Each row is shifted at random along 3 fixed directions that mean nothing.
Known rows, with every way that one mark hangs from another:
fosulif(duna folig(nele(voser)) kuzu): [ -36  -79   52   34  -54 -135  -27  -15   91  -24  149  -49  -56 -176
   44  159   70  137  222  -80   -7  -11   82  -61  160  254  -48  -25
  -52 -110 -103   33   21   77 -135   41 -159  103   11 -128  -35   52
   70   -1  -24  -69  107  120   -5]
sovu(voser(kuzu nele(duna(folig lodebir nugiva) fosulif))): [  71  -15 -139  -64 -132  -58   88  -23 -120 -106    5  140   -8 -101
    8  -70  -58  -63 -271  -31  -51  -74 -104  -36  -64  -54   15 -116
  182  -13   -2   63 -113   29   24    5 -112  118   85  -72  -69   35
    7  -36 -121   66 -104  -20   12]
fosulif(duna(lodebir) kuzu(folig)): [   9  -42   13  -13  -25  -64   25   77   79  -57  -14   81  -26 -152
   32   48    9    2   74  -75   40  -14   56  -60  123  140   13  -57
   73  -21 -121  -52  -27  105 -121   28  -68   81   41 -144    0  -14
   41   21   -5  -18   86  -10   -9]
lodebir(sovu(voser(kuzu(folig)))): [  36  -53 -157   64 -128  -56  -13   57  -47  -59  -36  203   18 -115
  -35  -30   -5  -77 -133   11   -7   -1 -165  -36  -16  -42   52   13
   27  190   77  -28 -159   54   69  126 -149  -25  116  -29  -40  -32
  -50  -71  -13    9   22  -74  -16]
tekiv(sovu(voser(nele(duna(folig))))): [  -9   90  289 -149  129  206  -78   24  -26  -33  135 -211  113  196
    8  -40  105   30  199  -44  -69   86  344   88  -10  101 -161  -41
  136 -493  -61  -68  136  156 -211    8  -64   20 -147 -108   48 -143
   89   93   36  -97 -136   67  117]
tonel(folig(fosulif nele) vukolo): [ -18  168    7  -68   47   71  -64  -19   -7  -69 -143  168   93 -115
   31 -198 -126 -176 -179  -42  -41    3  -86  184    9 -205  172   48
  234  231   66  -97 -100  -16   -5  111   31 -209   73 -267    6   -1
  -38   -1  -89  124 -120 -122 -184]
fosulif(kuzu voser(nele(duna(folig nugiva) teso(tonel)))): [  22  104  120 -233   36   55  -48   10   10 -184   77  -49   52   -4
   54  -43   58  -77    8 -113  -10   32  113  113  208  -11   33 -109
  161 -201 -183  -86   61  128 -188    0  -31  -32  -44 -313   -8  -22
   77   67  -77    4  -80   30   38]
vukolo(kuzu(folig(fosulif)) sovu): [ -48  231  259 -267  230  213 -123  136   53  -95 -125   31  179   51
  -18 -170   15 -201  128    9  -43  128  193  286  136 -152   87  -70
  248 -232 -202 -356   97  174 -248  102  119 -247  -90 -403   91 -238
    0  112  -47   -3 -138 -118   -6]
sovu(voser(kuzu nele)): [ -33  -44 -159 -146  -23  -45   14  206   34 -117 -169  229  125 -189
    7    4  -53 -205  -38   85  -19   47 -135   97  163   -4  141 -148
   71  238 -179 -244 -167  136 -106  105   -6 -139   75 -200   47  -85
  -79   36  -92   58   67  -98  -50]
duna(folig(fosulif kuzu nele) lodebir(sovu(voser)) nugiva): [  97    1   26  -21 -109  104  -36   32   30  -30  -64   34   50 -181
  -58  -41   92  180   -1 -129  -77  -11   53   43  -43   33   -9  -36
  247 -206   40   22  -14  157  -34   25  -59   75  -33 -132    4  -38
  133   20   36  -16  -30  -80  112]
sovu(voser(nele(fosulif))): [  -7  -39  -29  -72    7  -36   23   69  -26  -52    9   11   70  -43
   12   77  -14  -37   59   14  -26   36   27   19   75   79  -13 -135
   14  -78 -119  -53  -44   90 -113    9  -49    8  -16  -78   41  -48
  -73   43  -76  -11   -6   46  -24]
teso(sovu(voser) tonel vukolo): [  20  124  153   35  174  141 -131 -169 -152  -22  304 -262   36  159
   -1    3  102  -43   73 -193  -59   28  164  -16  -37  -47 -142   20
   34 -334  165  151   63  -23  -31   34  -82   83 -117  112  -49   54
 -102   41  124 -142 -116  122  -56]
tonel(folig(kuzu nele)): [  -3   66  -49   25  -90   17  -20  -35   18   -7 -124  213   54 -162
   -2 -126 -107  -51 -179  -88  -31  -46 -179   65  -47 -113  116  102
  140  257   80  -56 -119    8   65   95  -16 -104   98 -161  -59   17
    3  -53    5   65  -15 -130  -95]
teso(tonel voser(nele)): [ -20   89  153 -138  215  133  -76   84    7  -39   98 -122  141   14
   34   15   56 -155  141  -60   10   58  178  105  154   41  -22 -107
   59 -205 -128  -64   36  125 -193    2   44  -54 -113 -169   56  -27
  -61  132   42  -70  -43   46  -59]
sovu(voser(nele(duna(nugiva) fosulif(kuzu) lodebir teso))): [  63   22 -100 -190 -119  -89   51  -14 -131 -167   -6   70   21   22
   66    5  -56  -99 -166  -68 -120  -29 -120   64   48 -125   60 -129
  154  -17 -188 -110  -40   59  -84  -17  -44  -33   10 -224   -7  -84
  -26   -1 -265   48  -97   17  -38]
kuzu(folig(fosulif(voser) nele(duna(lodebir)))): [  56   30  -44  -88  -67  -41   37  193  136  -49 -162  209   40 -251
   55   42  -41  -69   -5 -103  -27    9  -47   75  143   56  148  -37
  175  125 -218 -143  -85  191 -165  -11   42  -50   47 -320   56  -63
   18   59 -135   47   53 -141  -18]
tekiv(sovu(voser(nele(lodebir teso)))): [   2   56  -31  -23  -87   39  -33  -86 -144  -71  102   15   36   96
   63  -18  -12  -18  -72  -64 -138    4  -81   21  -84  -60  -27   41
   81  -20   16  -45  -39   19   37   29  -64  -42   34  -12  -36  -41
  -63  -22 -125   16 -103   30  -18]
nele(duna(tekiv) fosulif(folig) lodebir voser(kuzu)): [  91  132   40 -143   19  -14  -42  -96 -162 -107   92   29  -21  113
   99 -131  -35 -111 -166  -82  -93  -82   21   80  -75 -244   91  -43
  240 -179  -39  -26   38  -18  -26  -47  -33  -80  -29 -240  -11  -85
  -19  -61 -256   15 -196   60  -55]
voser(kuzu nele(teso)): [ -58   59   71  -68   25   -6   -1 -101  -89  -59  119   -9   85   56
   41  -15  -37   18  -16    7   -6   21   -9   19   47   25  -81  -28
   41 -123  -23   -4   43    8   32   24  -85  -10    6  -55  -29   49
  -37    1  -51   -3  -81   84  -51]
folig(fosulif nele(teso(nugiva vukolo) voser)): [  32  145  -28  -48   42   -4  -65 -148  -83  -79  125  -65   28  -11
   13  -16    6  -80 -116 -116 -125   34 -105   92   52 -169   33   36
  129  -25   14   35    0  -43   -3   30   -1  -21   -5 -149  -13   81
  -80    3 -162    9 -141   14  -91]
duna(fosulif(folig) lodebir nugiva voser): [  80  -86  -48  -78  -22    0   15   72    9 -137   -7  -28  -76 -161
   -3   -3  129   55   33   29   46   -5  161  -21   86   93   72 -183
  159 -182  -60  120   -9   59  -70  -35  -31  152   -8  -56    8    3
   95   48  -37   32  -22   50  137]
nele(duna(folig) fosulif(kuzu voser)): [  13   76  124  -41  -14  -19  -34 -136  -67  -70  152 -103  -37   65
   27  -10    8   82   17 -102   -1  -35  145  -10    5   14  -40  -49
   73 -290   -9   64   79    1  -60    3 -136   79  -44 -132  -75   -7
   44  -29  -66  -24 -116  105   37]
tonel(kuzu vukolo(sovu)): [ -38  -62 -233   29  -62  -83   41   71  -21   20  -78  118  -39 -256
  -82   12  -77 -138 -102   92  -66   26 -174   12   60  -38   36   -8
    2  408   29   37 -183  -44   -6  128  -98  -64  144  103  -99   58
  -33   -4  -41   32   70 -144 -190]
fosulif(duna(folig nugiva voser(nele(lodebir(sovu)))) kuzu): [  58   26  -64 -147  -50   83  -59  117   33 -180  -53  132   -9 -114
   45 -126   91 -118  -79   -5  -28  -40   26  114  148  -79  164 -125
  209  -19 -105 -141  -49  108  -76   81   -4  -72   41 -300   17  -74
  159   44  -79   90  -37  -30   12]
sovu(voser(nele(fosulif teso))): [ -10   18   47  -69  -10  -33   12  -78 -114  -69  140  -76   53   80
   30   71  -31   56   47  -36  -57   39   59   -4   17   67  -90  -89
   32 -221  -52   30   32   26  -46  -13  -92   40  -41  -30    6  -13
  -76   13 -104  -31  -88  118  -28]
lodebir(sovu(voser(kuzu))): [  31  -88  -87  -99  -33   16  -20  216   28  -49 -106   77   75  -93
  -51   39   61  -82   70   63  -44   65   -4   68  118   22   49 -110
   45   79 -108 -144  -89  159 -114   80  -62 -103   -6  -84   63 -142
    3   48  -23  -37   76  -86   16]
vukolo(sovu(voser(kuzu(folig) nele(teso)))): [ -57  -24  -82  -18  -58  -84   23   18  -59  -61   93  107   66 -134
  -30   54  -24  -33    7   36  -51   84  -86  -31   83  107  -88  -39
    7   32  -67  -15  -96   84  -27  105 -172   31   88   16  -57   11
  -77   -7  -51  -41    4  -10  -38]
lodebir(duna(nugiva tekiv(sovu) voser(nele))): [  26   58  121   58   44  188 -116 -198  -94  -51  243 -170  -18  162
   39  -86  154  150  -24 -118  -46  -64  177  -41 -122   -9 -107   42
  127 -422  249  124   99  -28   89   10 -100  146  -29   41  -15   52
  132   -4  119    6 -144  159   89]
tonel(folig(nele(duna)) kuzu vukolo): [ -35   26  183  -23   93   29   18  -63  -63   79  132 -185   62  -22
  -33   34  -97   79  100  -54  -41    4  226   -6  -30  144 -212    2
   91 -179   51  206   59    9 -135    3 -172   88  -79   19  -65   74
   63   54   69 -104  -45   38 -177]
tonel(folig(fosulif(duna voser(nele))) kuzu vukolo(sovu)): [-143   74   70  -26  108   -7  -38  -35   -3  -34  141  -48   65 -228
    2   35  -73   -1  170  -43  -47   56  163   45  193  179 -112 -107
  102  -32  -27   35  -56   24 -149  182 -237   24   49 -112  -47   67
  -14   55   35   -7    5   37 -240]
duna(folig(fosulif) lodebir nugiva): [  34   96  278   12   93  130  -31 -227  -95   -1  214 -276    1  121
   -9  -66   89  294   75 -111   19  -34  326  -62 -151   88 -223  -44
  169 -641  132  251  209  -16   22 -103  -75  269 -144   55  -30   91
  115    9  100  -60 -181  153  142]
nele(duna(folig lodebir) fosulif(voser) teso(sovu)): [ 145  -64 -237  -38 -200  -99  116  110  -20  -34  -23  120 -136 -188
   -6   32   16  -69 -165  -78  -91   19 -135  -44   70  -42   92  -32
  133  234  -98  127 -132   62  -47  -33  -70   32  100   26  -56   -3
   25   19 -190    1   -1 -131  -15]
lodebir(duna(tekiv voser(kuzu nele))): [   9  -23  -27  -30   33   37  -19   34  -10  -44   66   43   34  -63
   11    1   37   16    4  -26    6  -36   75  -18   51   60  -15  -87
   98 -153   18   19   -9   65   -7   28  -84   59    4  -44   17   14
   67   28   48    0   -4   52   -5]
vukolo(kuzu sovu(voser(nele(duna(nugiva) teso(tonel))))): [  -2   39  -23 -150  -31   24   14   49  -57  -70   85   -8   37  -25
  -33   47    5 -127  -24  -86 -159   49  -41   73   96  -24  -74  -60
   60  -42 -134  -78  -32   94 -140   56  -47   -9    5  -55  -40  -64
   -7   67  -41  -48  -27  -49  -28]
tekiv(lodebir sovu(voser(kuzu))): [ -18  -15   52    7  -13  116  -74  -14  -75  -28   73  -94   81   58
    0   27   58   33   50  -54  -92   26   61  -12 -112   55  -67    5
   72 -108   61  -63  -45  112  -60   70 -123   19    8    2  -43  -71
  -39   -5    9  -42  -33  -18   73]
teso(voser(kuzu nele)): [ -26 -173 -151  -59   36 -109   81  244   76   20  -14   23   90 -300
  -49  189   48  -78  155  109   23   87   -5  -41  241  233  -54 -179
  -60  113 -233   18 -119  183 -184   28 -101   67   14    7   17   29
  -57  116   -5  -85  156  -35  -26]
lodebir(duna sovu(voser(kuzu nele))): [  14   57 -122 -149  -53   99  -62  221   20 -135 -196  317  113  -13
   22 -151  -19 -309 -160   19  -74   10 -180  208  108 -187  226  -50
  144  277  -77 -365 -146  142  -43  194    7 -290   95 -329   75 -188
   20   21  -66  117  -17 -141  -82]
sovu(voser(nele(duna(lodebir tekiv)))): [  -8  334  352 -239  212  297 -181 -151 -147 -180  130  -87  133  363
  155 -253  -51  -73  -10 -166 -112  -48  308  212 -125 -209   55  -58
  377 -592   65 -220  185  -24  -52    1  130 -127 -172 -338   89 -153
   34   28  -37   46 -279  144  -46]
kuzu(folig(fosulif(duna voser))): [ -36  -68   47  212  -57 -172   36 -142   32   49  262 -104  -73 -161
   16  226   33  297  192 -151   60  -18  114 -239   49  343 -229    2
 -114 -232   40  243   21   15    4   10 -264  329   31   91  -56  146
  -16  -45   83  -90   82  154   34]
fosulif(folig voser(kuzu nele(lodebir(duna) teso(sovu)))): [   1  -30  -27  -67  -33  -64   29  103   -2  -45  157   10   21  -87
   52   84   83  -31  133  -53  -55   59    6   -3  205  148  -70  -65
   22  -19 -208    7   -6  170 -137   44 -174   21   14  -89  -19    0
   38   71  -73  -72   30   64  -48]
lodebir(duna(folig(kuzu nele) nugiva) sovu): [  79  153  173 -141    8  266 -124   67   75  -61 -110   68   84   84
  -20 -236   94  -48  -82 -102  -64  -10   71  222   -9 -180  106   71
  262 -162   33 -199   85  145  -64   80   70 -172  -49 -365   49 -137
  235   44   52   48 -125 -109   62]
tonel(folig(kuzu) vukolo): [ -19   12  160 -124  151   77  -16  109   43   19  -30 -136  123  -84
  -84    4  -22    0  187   28  -23  101  255   77   91  103  -94  -78
  130 -133  -81   32   29  122 -231   32  -74  -25 -101  -93   15  -52
   36   97   40  -99   11  -53  -65]
vukolo(kuzu(folig(fosulif nele(duna lodebir))) sovu(voser)): [  16   62  -41  -52  -79  -31   25  106   -5   17  -58  159   52 -158
  -23   44  -71  -81  -14 -107 -157   11  -89   71  -11  -24  -11   15
  123   30 -166 -133  -72  150 -138   57  -29  -26   25 -158  -30 -127
  -23   29 -106  -39  -19 -141  -40]
teso(nugiva sovu tonel(vukolo) voser(kuzu(folig) nele)): [   4   -5  -76  -44  208   10  -20  123  -29  -31  147  -80  148 -247
  -53   37   97 -320  -10  -20   15  127  -19    8  264   22  -87  -99
   44  105  -80  102 -164  135 -205  114 -137   48   16  -43  -17  106
 -144  140   36 -131   -6  -27 -185]

Rows:
[  96  -40  138   84  -33  152    1  -11   13   78  138 -207  -36   84
  -66   12  187  238   80 -124  -36   -2  212  -71 -125  137 -215   27
   70 -380   87  203  127  142  -48  -32 -152  229  -64   74  -12    4
  216   34  138  -78  -62   23  180] | tekiv(lodebir(duna(folig(fosulif) nugiva) sovu))
[ 205 -368 -453  -57 -252  -34  161  616  276   14 -361  239 -107 -461
 -159  137  184 -141  -30  120  -46   76 -129  -20  200  151  187 -138
   43  534 -276  -19 -267  354 -253    7  -12   23  145   -5   57 -119
  231  129  -37   20  290 -366  170] | tekiv(lodebir(duna(folig nugiva voser) sovu))
[  38  272  267 -147  192  184 -132 -110  -84  -93   90  -14  145   65
  106 -180  -18  -46  -48 -206  -38  -38  202  137  -55 -153   41  -16
  400 -445   37  -89  106   65  -61   -2   39  -45 -112 -366   49  -61
   -3   36  -47  -10 -232   31  -54] | teso(voser(kuzu(folig(fosulif nele(duna(lodebir tekiv))))))
[ -34  131  190  -46   23  -25 -102 -206  -58 -104  322  -99   -9   33
  165   22   23  179  162 -203  -68  -54  170  -15   60  101  -74    2
  149 -391  -23   22  138    4  -28   -9 -123   64  -54 -203  -20   49
   47  -24  -76  -39  -79  229  -49] | fosulif(duna(tekiv) folig(nele(lodebir teso)) voser(kuzu))
[  -2  136   64  -27  -18   64  -68  -63    5 -114   77   63  -60  -12
   83 -104  -37   -5  -35 -118  -27  -66  103   26   -6  -12  104  -15
  170 -102   47  -44    3  -35    8   52    1    9   36 -190  -36   10
   62  -29  -22   82  -66   29  -15] | fosulif(duna(folig lodebir) voser)
[ 102   41  153  -46   27  193  -64  -28  -40  -58   80 -124  -43  177
  -40 -138  183   80  -19  -51   12   -9  233   43  -51  -46  -64  -21
  142 -408  102  105  152   53  -10    9  -67   91  -71  -59   26  -69
  213   35   95   -7 -167   66  162] | lodebir(duna(folig fosulif nugiva) sovu)
[ 111    8   19 -351  123  191  -69  373  153 -166 -282  151  104 -180
  -17 -116  123 -182   63   31   23   68  234  242  245  -58  260 -222
  373 -150 -261 -256    6  291 -301   10  137 -184  -70 -432  174 -241
  175  171  -70   41  -37 -159  112] | lodebir(duna(folig(nele) fosulif tekiv voser(kuzu)))
[ 103  -51  -40  -86   17  112  -23  120   24  -47  -83   12   19 -221
  -43  -53  151   69   29  -19   -6   31  161    7   39   20   39 -118
  301 -172  -19   46  -45  172  -91  -26  -55   56   -9  -30   38  -65
   84   63  -23  -22  -34 -111  149] | duna(folig(fosulif) lodebir tekiv(sovu) voser(kuzu))
[  11  -11  -50  -57  133   37  -40   76  -46  -30  136 -184   54  -56
  -99   80  112 -152  130  -42 -118  120   68   15  130  -11 -101  -98
   28 -101  -67   24  -36   72 -197  100  -69   88  -78   63  -12  -20
  -75  113   62 -152   10    1  -39] | teso(nugiva sovu(voser) vukolo(kuzu))
[ 102    5 -225   80 -188   47  -31  -55  -84  -99  -43  178 -116  -74
    8 -149   18  -42 -332  -24  -56 -119 -197   -4 -121 -207  192   29
  144  211  230   73 -143 -103  234   54    3   -7  136   13  -72   56
   65  -79  -39  146  -55  -66  -11] | duna(lodebir(sovu) nugiva voser)
[  44  105   54  -21   74   39    9 -235 -257   -7  288 -195   54  110
   41  -21   16  -69 -149 -200  -59  -23  -55  -23    0 -132 -196  -21
   90 -180   26  197   31  -35    5  -35 -126   91  -52   51  -65  109
 -103   33  -48  -99 -197  123 -200] | voser(nele(fosulif lodebir teso(nugiva sovu tonel(kuzu))))
[  22   59   37   40  -63  182  -94  -13  -53  -28   32  -10   14  173
   24  -64   37  -45  -64 -141 -137  -21    2   36 -192  -68   25  106
   97  -11  130 -129  -43   71  -14  100  -51  -47   41  -66  -27 -120
   30  -29   21   32  -75  -60   55] | tekiv(lodebir(duna) sovu(voser))
[  -7   25  163  -11   35  -13   16  -28    1   41  102  -39   77    3
   15   48  -11   66   53  -65   19   -2   90  -32    4  128 -150   39
   31 -223  -45   45   70  102  -78  -28 -100   88  -43  -89  -18   20
   34   22   18  -90  -34   39   -2] | voser(kuzu(folig(nele(duna))))
[  -8  136   87   33   -4   66  -89 -225 -140 -125  156  -37  -48   93
   86  -74  -22   94  -69 -114   -5  -90  100  -11 -101  -44   46  -28
  131 -268  159   91   53 -117  127   16  -39   84    6  -66  -69   53
  -25  -55  -23   75 -155  152    7] | duna(fosulif(voser) lodebir)
[  45   56   93  -77   62  116  -63  -43  -61 -109   43  -70  -19   22
  -20  -95   66   49   -2    9   55   -1  242   34  -26  -14   37 -104
  169 -335   63  105   64   -6   -8   -3  -13   68  -58  -61  -14  -32
   70   18    4   17 -155   53  119] | duna(folig fosulif voser)
[ 104  -54  -17 -144   13  200  -78  185   55 -110  -90  -67   33  -58
  -26  -67  182  -26   55  -28 -101   78  173   63  -30  -24   80  -82
  264 -144  -47 -108  -37  208 -215   -5   34   -2  -24 -108   67 -153
  108   69  -13  -10  -14 -125  205] | duna(folig nugiva tekiv(lodebir sovu(voser)))
